Here is a tiny trained network, its code and every weight. The questions are about switching its units off for an input and a target symbol, where a switched-off unit gives its printed mean instead of its output.

import numpy as np


def w(rows, s, z=0):
    codes = np.array(rows[::2]) - 128.0
    scale = np.full(codes.shape[1], s)
    scale[-1] = z or s
    return codes * scale


def norm(h):
    return h / np.sqrt((h * h).mean(-1, keepdims=True) + 1e-5)


def f(y):
    return np.maximum(y, 0)


def softmax(a):
    e = np.exp(a - a.max(-1, keepdims=True))
    return e / e.sum(-1, keepdims=True)


def log_softmax(a):
    a = a - a.max(-1, keepdims=True)
    return a - np.log(np.exp(a).sum(-1, keepdims=True))


def net(x, mask):
    ids = ['ΓΠΣΨαεηλμτφω'.index(c) for c in x.split()]
    T = len(ids)
    res = E[ids] + P[:T]
    u = 0
    for l in range(2):
        q, k, v = (norm(res) @ M[l].T for M in (Q, K, V))
        z = softmax(np.where(np.tri(T) > 0, q @ k.T / 2**0.5, -1e9)) @ v
        res = res + np.where(mask[u], z, O[l][:, -1]) @ O[l][:, :-1]
        u += 1
        y = f(norm(res) @ A[l][:, :-1].T + A[l][:, -1])
        res = res + np.where(mask[u : u + 4], y, B[l][:, -1]) @ B[l][:, :-1]
        u += 4
    return log_softmax(norm(res)[-1] @ U[:, :-1].T + U[:, -1])


Q, K, V, O, A, B = {}, {}, {}, {}, {}, {}
E = w([
[188,189,124,165,173],'Γ',
[106,64,157,144,122],'Π',
[168,184,82,167,143],'Σ',
[97,61,105,147,48],'Ψ',
[141,131,118,115,124],'α',
[136,70,71,135,145],'ε',
[158,123,141,77,156],'η',
[140,134,145,123,24],'λ',
[110,108,162,104,77],'μ',
[169,113,129,156,157],'τ',
[95,5,103,111,116],'φ',
[126,110,41,151,78],'ω',
],0.021)
P = w([
[85,158,155,160,86],'0',
[254,123,113,131,114],'1',
[216,189,26,114,199],'2',
[176,110,73,116,102],'3',
[167,104,152,130,114],'4',
[184,92,133,196,131],'5',
[122,120,146,131,64],'6',
[151,174,148,19,97],'7',
[192,35,151,180,167],'8',
[120,115,105,135,158],'9',
],0.012)
Q[0] = w([
[77,155,105,91,147],'0.h0',
[254,141,76,205,19],'0.h0',
],0.0081)
K[0] = w([
[134,114,182,71,91],'0.h0',
[8,150,150,90,125],'0.h0',
],0.012)
V[0] = w([
[253,63,88,86,125],'0.h0',
[186,181,159,105,25],'0.h0',
],0.019)
O[0] = w([
[174,37,189,221,168,254],'0.h0',
[59,62,110,248,124,189],'0.h0',
],0.011,0.0099)
A[0] = w([
[252,35,244,113,200,126],'0.n0',
[89,239,180,127,94,42],'0.n1',
[91,216,188,131,154,3],'0.n2',
[145,249,112,59,73,172],'0.n3',
],0.013,0.0019)
B[0] = w([
[29,63,180,191,176,251],'0.n0',
[53,80,101,135,199,135],'0.n1',
[118,181,96,186,185,130],'0.n2',
[152,107,12,192,237,147],'0.n3',
],0.011,0.021)
Q[1] = w([
[126,87,93,182,134],'1.h0',
[186,196,229,2,123],'1.h0',
],0.019)
K[1] = w([
[83,120,107,144,159],'1.h0',
[250,96,171,182,106],'1.h0',
],0.024)
V[1] = w([
[238,60,157,245,155],'1.h0',
[145,140,200,42,252],'1.h0',
],0.028)
O[1] = w([
[3,251,138,156,141,167],'1.h0',
[81,118,135,53,225,4],'1.h0',
],0.026,0.018)
A[1] = w([
[6,93,95,98,182,202],'1.n0',
[105,175,116,204,125,252],'1.n1',
[88,87,146,48,191,163],'1.n2',
[109,30,54,161,71,187],'1.n3',
],0.026,0.0035)
B[1] = w([
[252,166,180,137,100,206],'1.n0',
[141,71,66,189,177,254],'1.n1',
[207,216,23,94,100,184],'1.n2',
[117,166,38,185,227,220],'1.n3',
],0.017,0.02)
U = w([
[167,183,51,172,125,254],'Γ',
[197,127,207,200,183,132],'Π',
[94,56,167,181,223,133],'Σ',
[217,146,175,77,138,117],'Ψ',
[4,157,108,179,108,126],'α',
[196,119,163,151,60,74],'ε',
[169,133,152,146,70,58],'η',
[102,91,82,151,156,36],'λ',
[85,2,69,65,214,180],'μ',
[161,102,157,128,93,74],'τ',
[167,87,152,126,90,92],'φ',
[110,195,164,91,171,135],'ω',
],0.0077,0.0054)

Each question gives the input, a string of symbols that net reads in full, and the target symbol t.
The units are the heads (2 rows each of Q, K, V and O) and the neurons (one row each of A and B). Each row of codes is followed by its name. A weight is (code - 128) times the scale printed after its matrix; where a second scale follows, it is the last column's (O, A, B and U).
mask holds one flag per unit, layer by layer, with each layer's heads first. A switched-off unit (its flag False) gives its mean, the last column of its rows in O or B, instead of its output. The means were averaged over made-up inputs and are rounded, as every weight is.
A unit's drop is (log p(t) with every unit on - log p(t) with that unit switched off) / (log p(t) with every unit on - log p(t) with every unit switched off).
The circuit of an input: a set's keep is (log p(t) with only the set's units on - log p(t) with every unit switched off) / (log p(t) with every unit on - log p(t) with every unit switched off). Starting from all 10 units, units are removed one at a time, each time the one whose removal leaves the highest keep (on an exact tie, the one counted first), for as long as the keep stays at least 0.8.
circuit, biggest first: the units of the circuit, biggest drop first
top k neurons: the k neurons with the biggest drops, biggest first
top k neurons in layer l: the k neurons of layer l with the biggest drops, biggest first
drop of u: that unit's drop, to one decimal
input τ η Γ Ψ, target Π: top 2 neurons => (1.n0; 0.n3)
input τ φ η η φ, target Π: top 4 neurons => (1.n0; 0.n1; 0.n3; 1.n3)
input Π Γ τ Σ τ ε ω Π η α, target μ: circuit, biggest first => (0.h0; 1.h0; 1.n0)
input τ ε Σ η Ψ ω η ω, target Π: top neuron => (1.n0)
input η Ψ μ, target α: top 2 neurons => (0.n0; 1.n0)
input η φ Σ η η λ Π, target α: top 2 neurons => (0.n0; 1.n0)
input η η Ψ ω ω ε Ψ, target α: top 2 neurons in layer 1 => (1.n0; 1.n2)
input Π ε Ψ η ω Ψ α Π ε, target μ: top 2 neurons => (1.n0; 0.n0)
input Π η η Π Π Π η φ λ, target μ: top 3 neurons => (0.n3; 0.n0; 1.n0)
input Π ε Σ Ψ, target μ: top 3 neurons => (0.n0; 1.n0; 0.n3)
input τ τ λ Ψ τ Σ ε φ, target Π: top 3 neurons in layer 0 => (0.n1; 0.n3; 0.n0)
input ε η λ Π Ψ, target ω: drop of 0.h0 => 0.4
input Π η Π ε Π Π φ, target μ: drop of 1.h0 => 0.6
input Π Π Π μ, target μ: top neuron => (0.n0)
input Π η Π Π, target μ: drop of 0.n0 => 0.2
input η Γ λ Σ η Γ η, target α: top 2 neurons => (0.n0; 1.n0)
